Below are the code and all the weights of a small trained network. Each question names an input and a target symbol and asks about switching units off, where a switched-off unit gives its printed mean instead of its output.

import numpy as np


def w(rows, s, z=0):
    codes = np.array(rows[::2]) - 128.0
    scale = np.full(codes.shape[1], s)
    scale[-1] = z or s
    return codes * scale


def f(y):
    return y / 2 * (1 + np.tanh(0.7978845608 * (y + 0.044715 * y**3)))


def softmax(a):
    e = np.exp(a - a.max(-1, keepdims=True))
    return e / e.sum(-1, keepdims=True)


def log_softmax(a):
    a = a - a.max(-1, keepdims=True)
    return a - np.log(np.exp(a).sum(-1, keepdims=True))


def net(x, mask):
    ids = ['αβζηξπστφω'.index(c) for c in x.split()]
    T = len(ids)
    res = E[ids] + P[:T]
    u = 0
    for l in range(2):
        r = res
        for j in range(2):
            rows = slice(3 * j, 3 * j + 3)
            q, k, v = (r @ M[l][rows].T for M in (Q, K, V))
            z = softmax(np.where(np.tri(T) > 0, q @ k.T / 3**0.5, -1e9)) @ v
            o = O[l][rows]
            res = res + np.where(mask[u + j], z, o[:, -1]) @ o[:, :-1]
        u += 2
        y = f(res @ A[l][:, :-1].T + A[l][:, -1])
        res = res + np.where(mask[u : u + 16], y, B[l][:, -1]) @ B[l][:, :-1]
        u += 16
    return log_softmax(res[-1] @ U[:, :-1].T + U[:, -1])


Q, K, V, O, A, B = {}, {}, {}, {}, {}, {}
E = w([
[208,166,208,70],'α',
[102,146,189,109],'β',
[150,104,218,94],'ζ',
[111,85,191,111],'η',
[106,39,87,255],'ξ',
[172,51,229,106],'π',
[85,134,178,106],'σ',
[96,164,184,124],'τ',
[98,116,184,107],'φ',
[93,111,190,100],'ω',
],0.0098)
P = w([
[183,216,31,165],'0',
[166,137,161,193],'1',
[113,119,172,195],'2',
[95,98,176,183],'3',
[82,96,161,172],'4',
[82,88,148,159],'5',
[84,81,132,146],'6',
[116,55,132,129],'7',
[121,45,118,115],'8',
[126,37,102,100],'9',
[164,1,107,85],'10',
[157,11,86,69],'11',
],0.011)
Q[0] = w([
[142,163,95,153],'L0H0',
[126,127,158,140],'L0H0',
[202,166,146,165],'L0H0',
[252,173,32,11],'L0H1',
[159,118,1,151],'L0H1',
[228,221,62,241],'L0H1',
],0.0037)
K[0] = w([
[89,147,225,79],'L0H0',
[84,194,115,196],'L0H0',
[165,126,132,114],'L0H0',
[74,150,203,158],'L0H1',
[125,162,3,131],'L0H1',
[116,75,171,159],'L0H1',
],0.0054)
V[0] = w([
[76,4,194,166],'L0H0',
[167,21,172,138],'L0H0',
[1,95,166,122],'L0H0',
[65,159,120,89],'L0H1',
[80,164,149,173],'L0H1',
[178,189,109,82],'L0H1',
],0.008)
O[0] = w([
[117,32,138,2,254],'L0H0',
[156,98,39,102,217],'L0H0',
[49,100,29,102,137],'L0H0',
[103,146,108,166,59],'L0H1',
[43,121,158,60,155],'L0H1',
[177,146,253,221,55],'L0H1',
],0.0057,0.0053)
A[0] = w([
[123,79,109,252,125],'L0N0',
[87,135,173,96,220],'L0N1',
[178,170,196,39,150],'L0N2',
[129,95,206,184,219],'L0N3',
[111,186,197,157,83],'L0N4',
[94,107,254,90,136],'L0N5',
[126,235,203,112,65],'L0N6',
[96,163,203,179,99],'L0N7',
[167,229,18,126,161],'L0N8',
[65,67,51,210,140],'L0N9',
[180,144,171,46,184],'L0N10',
[132,212,219,4,129],'L0N11',
[167,39,160,51,153],'L0N12',
[125,139,131,53,192],'L0N13',
[27,183,153,119,136],'L0N14',
[4,105,128,87,2],'L0N15',
],0.0069,0.0049)
B[0] = w([
[177,75,178,177,159],'L0N0',
[21,112,77,153,168],'L0N1',
[135,167,21,192,151],'L0N2',
[79,73,215,179,175],'L0N3',
[143,124,135,63,130],'L0N4',
[46,142,159,198,163],'L0N5',
[126,96,86,85,133],'L0N6',
[113,106,151,67,133],'L0N7',
[104,163,157,254,123],'L0N8',
[251,83,88,115,195],'L0N9',
[82,195,29,150,165],'L0N10',
[126,105,28,206,146],'L0N11',
[66,202,85,70,255],'L0N12',
[56,161,64,126,172],'L0N13',
[116,88,136,91,123],'L0N14',
[148,113,196,111,147],'L0N15',
],0.0053,0.0095)
Q[1] = w([
[150,237,109,188],'L1H0',
[123,255,186,103],'L1H0',
[52,37,140,136],'L1H0',
[179,147,196,153],'L1H1',
[163,135,98,219],'L1H1',
[194,208,176,117],'L1H1',
],0.009)
K[1] = w([
[92,113,184,182],'L1H0',
[119,146,127,253],'L1H0',
[108,150,76,76],'L1H0',
[146,153,206,219],'L1H1',
[75,147,126,145],'L1H1',
[138,179,139,126],'L1H1',
],0.011)
V[1] = w([
[152,140,40,200],'L1H0',
[121,108,225,180],'L1H0',
[111,226,84,118],'L1H0',
[114,85,127,183],'L1H1',
[2,174,132,63],'L1H1',
[102,176,131,65],'L1H1',
],0.0075)
O[1] = w([
[14,145,140,102,143],'L1H0',
[195,55,44,87,3],'L1H0',
[83,2,213,146,74],'L1H0',
[98,186,120,84,253],'L1H1',
[238,128,241,132,83],'L1H1',
[172,65,200,184,13],'L1H1',
],0.0061,0.0034)
A[1] = w([
[169,116,192,195,87],'L1N0',
[78,125,62,75,97],'L1N1',
[120,230,60,112,155],'L1N2',
[191,48,165,237,109],'L1N3',
[53,157,122,105,95],'L1N4',
[68,132,247,165,169],'L1N5',
[60,113,57,94,111],'L1N6',
[79,194,129,195,89],'L1N7',
[170,57,75,218,223],'L1N8',
[157,78,214,187,127],'L1N9',
[38,66,156,115,105],'L1N10',
[189,126,255,128,165],'L1N11',
[239,63,112,152,82],'L1N12',
[178,53,142,169,253],'L1N13',
[120,202,102,168,213],'L1N14',
[53,179,161,73,152],'L1N15',
],0.0087,0.006)
B[1] = w([
[234,128,170,193,123],'L1N0',
[242,129,158,175,231],'L1N1',
[127,42,106,106,186],'L1N2',
[171,138,91,238,132],'L1N3',
[153,88,118,191,182],'L1N4',
[106,229,177,103,157],'L1N5',
[213,88,188,132,254],'L1N6',
[115,128,222,201,137],'L1N7',
[74,152,175,61,190],'L1N8',
[254,33,51,190,129],'L1N9',
[130,158,23,201,204],'L1N10',
[128,105,5,176,135],'L1N11',
[117,238,224,214,131],'L1N12',
[22,240,178,80,162],'L1N13',
[92,88,113,103,162],'L1N14',
[108,80,80,164,200],'L1N15',
],0.0058,0.011)
U = w([
[19,158,104,189,224],'α',
[158,157,179,131,83],'β',
[114,158,136,99,2],'ζ',
[90,154,158,49,72],'η',
[207,85,102,194,34],'ξ',
[87,98,116,3,216],'π',
[154,137,216,126,108],'σ',
[180,179,173,143,107],'τ',
[128,140,205,104,103],'φ',
[134,165,173,101,93],'ω',
],0.007,0.0037)

Each question gives the input, a string of symbols that net reads in full, and the target symbol t.
The units are the heads (3 rows each of Q, K, V and O) and the neurons (one row each of A and B). Each row of codes is followed by its name. A weight is (code - 128) times the scale printed after its matrix; where a second scale follows, it is the last column's (O, A, B and U).
mask holds one flag per unit, layer by layer, with each layer's heads first. A switched-off unit (its flag False) gives its mean, the last column of its rows in O or B, instead of its output. The means were averaged over made-up inputs and are rounded, as every weight is.
A unit's drop is (log p(t) with every unit on - log p(t) with that unit switched off) / (log p(t) with every unit on - log p(t) with every unit switched off).
The circuit of an input: a set's keep is (log p(t) with only the set's units on - log p(t) with every unit switched off) / (log p(t) with every unit on - log p(t) with every unit switched off). Starting from the 12 units with the biggest drops (on a tie, the unit counted first), units are removed one at a time, each time the one whose removal leaves the highest keep (on an exact tie, the one counted first), for as long as the keep stays at least 0.8.
circuit, biggest first: the units of the circuit, biggest drop first
k most important neurons: the k neurons with the biggest drops, biggest first
top k neurons in layer l: the k neurons of layer l with the biggest drops, biggest first
which heads matter: for each layer, one digit per head in row order, 1 if its drop is at least 0.15 and else 0, layers parted by /
input η η ξ ξ ξ ξ α π, target α: circuit, biggest first -> (L1H0; L1N10; L0N5; L0N3)
input α α ξ ζ α φ ξ α η, target α: circuit, biggest first -> (L1H0; L1N10; L0N5)
input η ω ξ α ξ ξ ξ, target ξ: circuit, biggest first -> (L0N9; L0N12)
input η α σ β α ξ φ, target ξ: top 3 neurons in layer 0 -> (L0N9; L0N5; L0N12)
input η η β π π α ξ ξ η, target ξ: 3 most important neurons -> (L0N9; L0N5; L1N1)
input α η β ξ π ξ α ξ α τ, target α: top 2 neurons in layer 1 -> (L1N10; L1N15)
input φ α ξ ξ ξ ξ, target ξ: top 3 neurons in layer 0 -> (L0N9; L0N12; L0N0)
input ξ σ α π ω ξ ξ ξ ξ π ξ τ, target ξ: 2 most important neurons -> (L0N9; L1N1)
input τ ξ ξ τ, target ξ: top 3 neurons in layer 0 -> (L0N12; L0N9; L0N5)
input φ α ζ, target α: which heads matter -> 00 / 00
input ξ ξ φ ξ ξ α η φ α τ, target α: top 2 neurons in layer 0 -> (L0N10; L0N12)
input ξ α ξ α ξ ζ, target ξ: which heads matter -> 00 / 01
input α α τ ξ ξ ξ β ζ η σ α β, target α: top 2 neurons in layer 1 -> (L1N6; L1N11)
input ξ η ξ α, target ξ: which heads matter -> 00 / 10
input η ξ β η ξ ξ τ ξ ξ η α ω, target α: top 3 neurons in layer 0 -> (L0N12; L0N10; L0N13)
input φ α ξ η σ π η ξ α α α φ, target α: top 2 neurons in layer 0 -> (L0N10; L0N12)
input α ξ ξ ξ β, target ξ: which heads matter -> 00 / 11
input τ ξ ξ η α σ ξ σ, target ξ: 2 most important neurons -> (L0N9; L0N5)
input φ ξ ξ ξ ω, target ξ: top 3 neurons in layer 0 -> (L0N9; L0N5; L0N15)
input ξ σ α σ σ α ω ξ ξ ζ, target ξ: 3 most important neurons -> (L0N9; L1N1; L0N5)
input π τ ξ ξ ξ φ, target ξ: 2 most important neurons -> (L0N9; L0N5)
input π α β η ζ π ζ ξ ξ α, target ξ: 2 most important neurons -> (L0N9; L1N1)
input φ ξ ξ ξ σ ξ φ α α η, target α: 2 most important neurons -> (L1N10; L0N10)
input β α α ω α α η π η α φ, target α: most important neuron -> (L1N6)
